Here is a tiny trained network, its code and every weight. The questions are about switching its units off for an input and a target symbol, where a switched-off unit gives its printed mean instead of its output.

import numpy as np


def w(rows, s, z=0):
    codes = np.array(rows[::2]) - 128.0
    scale = np.full(codes.shape[1], s)
    scale[-1] = z or s
    return codes * scale


def f(y):
    return y / 2 * (1 + np.tanh(0.7978845608 * (y + 0.044715 * y**3)))


def softmax(a):
    e = np.exp(a - a.max(-1, keepdims=True))
    return e / e.sum(-1, keepdims=True)


def log_softmax(a):
    a = a - a.max(-1, keepdims=True)
    return a - np.log(np.exp(a).sum(-1, keepdims=True))


def net(x, mask):
    ids = ['ΞΠΩαβεζημ'.index(c) for c in x.split()]
    T = len(ids)
    res = E[ids] + P[:T]
    r = res
    for j in range(2):
        rows = slice(2 * j, 2 * j + 2)
        q, k, v = (r @ M[0][rows].T for M in (Q, K, V))
        z = softmax(np.where(np.tri(T) > 0, q @ k.T / 2**0.5, -1e9)) @ v
        o = O[0][rows]
        res = res + np.where(mask[j], z, o[:, -1]) @ o[:, :-1]
    y = f(res @ A[0][:, :-1].T + A[0][:, -1])
    res = res + np.where(mask[2:18], y, B[0][:, -1]) @ B[0][:, :-1]
    return log_softmax(res[-1] @ U[:, :-1].T + U[:, -1])


Q, K, V, O, A, B = {}, {}, {}, {}, {}, {}
E = w([
[27,93,91,224],'Ξ',
[77,134,122,5],'Π',
[228,188,161,9],'Ω',
[11,197,217,65],'α',
[65,44,15,100],'β',
[167,209,202,122],'ε',
[85,177,188,223],'ζ',
[193,84,30,87],'η',
[216,118,89,254],'μ',
],0.0096)
P = w([
[122,143,121,123],'0',
[139,116,144,118],'1',
[103,173,96,114],'2',
[153,88,171,135],'3',
[98,192,72,122],'4',
[162,74,180,135],'5',
[93,212,55,122],'6',
[160,62,193,143],'7',
[90,232,35,121],'8',
[168,47,199,147],'9',
[87,254,22,126],'10',
[155,28,209,127],'11',
[114,241,62,141],'12',
],0.013)
Q[0] = w([
[89,209,56,98],'h1',
[144,3,187,124],'h1',
[165,34,209,144],'h2',
[117,105,92,133],'h2',
],0.019)
K[0] = w([
[148,48,160,137],'h1',
[112,225,23,145],'h1',
[101,252,31,133],'h2',
[98,86,121,111],'h2',
],0.02)
V[0] = w([
[141,173,202,154],'h1',
[12,131,115,54],'h1',
[75,224,183,106],'h2',
[174,150,114,68],'h2',
],0.011)
O[0] = w([
[152,197,244,183,69],'h1',
[49,196,28,105,254],'h1',
[106,245,145,180,170],'h2',
[255,210,38,28,174],'h2',
],0.0078,0.0031)
A[0] = w([
[189,175,114,180,1],'n1',
[215,135,113,95,122],'n2',
[152,134,128,82,143],'n3',
[140,121,79,105,155],'n4',
[135,2,137,156,76],'n5',
[99,127,126,154,163],'n6',
[144,112,80,209,89],'n7',
[72,172,86,170,94],'n8',
[101,120,146,109,149],'n9',
[168,111,88,190,133],'n10',
[118,113,146,132,163],'n11',
[127,100,67,109,196],'n12',
[139,59,165,136,78],'n13',
[149,105,98,170,116],'n14',
[138,12,43,85,69],'n15',
[65,121,133,200,210],'n16',
],0.0096,0.0053)
B[0] = w([
[96,199,129,87,133],'n1',
[221,148,144,139,174],'n2',
[185,171,68,85,168],'n3',
[141,128,92,151,218],'n4',
[163,120,109,63,189],'n5',
[120,60,145,100,154],'n6',
[29,125,110,17,150],'n7',
[103,78,194,81,239],'n8',
[114,123,58,100,142],'n9',
[73,132,129,38,155],'n10',
[136,102,120,141,135],'n11',
[144,102,59,177,254],'n12',
[134,154,154,51,153],'n13',
[122,132,116,92,137],'n14',
[99,173,174,255,239],'n15',
[136,46,154,98,197],'n16',
],0.0061,0.0065)
U = w([
[43,11,128,115,102],'Ξ',
[99,139,36,1,161],'Π',
[215,199,132,91,3],'Ω',
[39,181,189,84,90],'α',
[76,87,83,244,56],'β',
[164,216,196,207,154],'ε',
[98,131,202,236,167],'ζ',
[209,108,91,225,211],'η',
[205,31,169,43,169],'μ',
],0.0055,0.004)

Each question gives the input, a string of symbols that net reads in full, and the target symbol t.
The units are the heads (2 rows each of Q, K, V and O) and the neurons (one row each of A and B). Each row of codes is followed by its name. A weight is (code - 128) times the scale printed after its matrix; where a second scale follows, it is the last column's (O, A, B and U).
mask holds one flag per unit, heads first, then neurons. A switched-off unit (its flag False) gives its mean, the last column of its rows in O or B, instead of its output. The means were averaged over made-up inputs and are rounded, as every weight is.
A unit's drop is (log p(t) with every unit on - log p(t) with that unit switched off) / (log p(t) with every unit on - log p(t) with every unit switched off).
The circuit of an input: a set's keep is (log p(t) with only the set's units on - log p(t) with every unit switched off) / (log p(t) with every unit on - log p(t) with every unit switched off). Starting from the 12 units with the biggest drops (on a tie, the unit counted first), units are removed one at a time, each time the one whose removal leaves the highest keep (on an exact tie, the one counted first), for as long as the keep stays at least 0.8.
circuit, biggest first: the units of the circuit, biggest drop first
top k neurons: the k neurons with the biggest drops, biggest first
heads that matter: for each layer, one digit per head in row order, 1 if its drop is at least 0.15 and else 0, layers parted by /
input β Ω α β Π α Π η μ Ξ, target μ: circuit, biggest first	[h1; n5; n13]
input Π Π ε η ε Ξ μ Π Π Ξ, target Π: circuit, biggest first	[h2; h1]
input μ μ Π ζ η μ β, target μ: circuit, biggest first	[h1; h2]
input Ω Ξ Ω μ, target Ω: circuit, biggest first	[h2; n2; n1]
input β Π μ μ μ Π Π η Π β, target Π: circuit, biggest first	[h1]
input Π η μ α, target μ: circuit, biggest first	[h1; n15]
input α Π Π ε η ζ μ Π Ξ Ω ε, target Ω: heads that matter	11
input Π μ μ Ξ Π Π η Ξ Π Ξ η, target Ξ: heads that matter	01
input μ η μ Π α μ μ α Π Π η μ Ω, target μ: heads that matter	11
input α η μ Ξ ζ, target Ξ: heads that matter	01
input Π Ξ μ Π μ μ, target μ: heads that matter	10
input ε α β Π Π η μ μ β Π Ω ζ, target ε: heads that matter	01
input μ Ω Π μ Π η μ Ξ Π Ξ β, target Ξ: heads that matter	01
input Π Ω Π, target Ω: circuit, biggest first	[h2; h1; n2]
input α Π Π ε η ζ Π Π Ω Π μ ζ, target μ: circuit, biggest first	[h1; n15; n5]
input β ζ ε μ Ξ, target μ: circuit, biggest first	[h1; h2; n5]
input μ μ Π μ η Π ε Π ε Π, target ε: heads that matter	11
input Π β η Ξ Π Π μ Ξ α ε, target α: circuit, biggest first	[h1; h2; n8; n12]
input Π α Π μ α Ξ, target α: circuit, biggest first	[h2; h1; n8]
input ε μ β μ, target β: top 2 neurons	[n15; n12]
input η Π β Π μ Π Ξ Π μ μ ε, target μ: circuit, biggest first	[h2; h1]
input Ξ Π η μ ζ η Π Ω, target Π: heads that matter	10
input Ξ Ω μ ε, target μ: heads that matter	11
